Below are the code and all the weights of a small trained network. Each question names an input and a class and asks about switching units off, where a switched-off unit gives its printed mean instead of its output.

import numpy as np


def w(rows, s, z=0):
    codes = np.array(rows[::2]) - 128.0
    scale = np.full(codes.shape[1], s)
    scale[-1] = z or s
    return codes * scale


def f(y):
    return y / 2 * (1 + np.tanh(0.7978845608 * (y + 0.044715 * y**3)))


def log_softmax(a):
    a = a - a.max(-1, keepdims=True)
    return a - np.log(np.exp(a).sum(-1, keepdims=True))


def net(x, mask):
    res = np.array(x, float).reshape(1, 3) / 4 @ E
    y = f(res @ A[0][:, :-1].T + A[0][:, -1])
    res = res + np.where(mask, y, B[0][:, -1]) @ B[0][:, :-1]
    return log_softmax(res[-1] @ U[:, :-1].T + U[:, -1])


A, B = {}, {}
E = w([
[101,254,147],'x0',
[21,56,91],'x1',
[186,171,107],'x2',
],0.0094)
A[0] = w([
[208,155,7,118],'neuron 1',
[171,98,1,123],'neuron 2',
[217,103,183,238],'neuron 3',
[145,193,71,94],'neuron 4',
[43,184,240,254],'neuron 5',
[182,123,150,239],'neuron 6',
[136,153,139,47],'neuron 7',
[47,129,110,219],'neuron 8',
[161,204,160,225],'neuron 9',
[90,53,113,45],'neuron 10',
],0.0095,0.0049)
B[0] = w([
[165,81,144,168],'neuron 1',
[85,91,86,162],'neuron 2',
[55,166,171,220],'neuron 3',
[188,177,121,159],'neuron 4',
[68,166,165,254],'neuron 5',
[75,124,200,198],'neuron 6',
[188,165,1,121],'neuron 7',
[160,147,201,208],'neuron 8',
[110,133,177,245],'neuron 9',
[174,126,114,172],'neuron 10',
],0.0092,0.0075)
U = w([
[170,110,148,96],'0',
[44,138,251,216],'1',
[88,92,75,38],'2',
[194,190,51,1],'3',
],0.011,0.004)

Each question gives the input, the list of numbers given to net, and the class t.
The units are the neurons (one row each of A and B). Each row of codes is followed by its name. A weight is (code - 128) times the scale printed after its matrix; where a second scale follows, it is the last column's (A, B and U).
mask holds one flag per neuron, in row order. A switched-off neuron (its flag False) gives its mean, the last column of its row in B, instead of its output. The means were averaged over made-up inputs and are rounded, as every weight is.
A unit's drop is (log p(t) with every unit on - log p(t) with that unit switched off) / (log p(t) with every unit on - log p(t) with every unit switched off).
The circuit of an input: a set's keep is (log p(t) with only the set's units on - log p(t) with every unit switched off) / (log p(t) with every unit on - log p(t) with every unit switched off). Starting from all 10 units, units are removed one at a time, each time the one whose removal leaves the highest keep (on an exact tie, the one counted first), for as long as the keep stays at least 0.8.
units of the circuit, in order: the units of the circuit, biggest drop first
top k neurons: the k neurons with the biggest drops, biggest first
drop when u is switched off: that unit's drop, to one decimal
input [-7,8,-7], class 0: top neuron	neuron 10
input [-4,2,4], class 2: units of the circuit, in order	neuron 5; neuron 9; neuron 2
input [-6,1,1], class 2: top 2 neurons	neuron 5; neuron 9
input [-7,7,-6], class 0: top 2 neurons	neuron 10; neuron 8
input [-1,4,7], class 0: top 2 neurons	neuron 5; neuron 3
input [-5,3,-8], class 0: units of the circuit, in order	neuron 10; neuron 3; neuron 5
input [-8,3,-6], class 0: units of the circuit, in order	neuron 10; neuron 5
input [0,2,7], class 0: drop when neuron 5 is switched off	0.6
input [-3,2,-4], class 0: drop when neuron 9 is switched off	0.2
input [-7,8,4], class 2: drop when neuron 2 is switched off	0.2
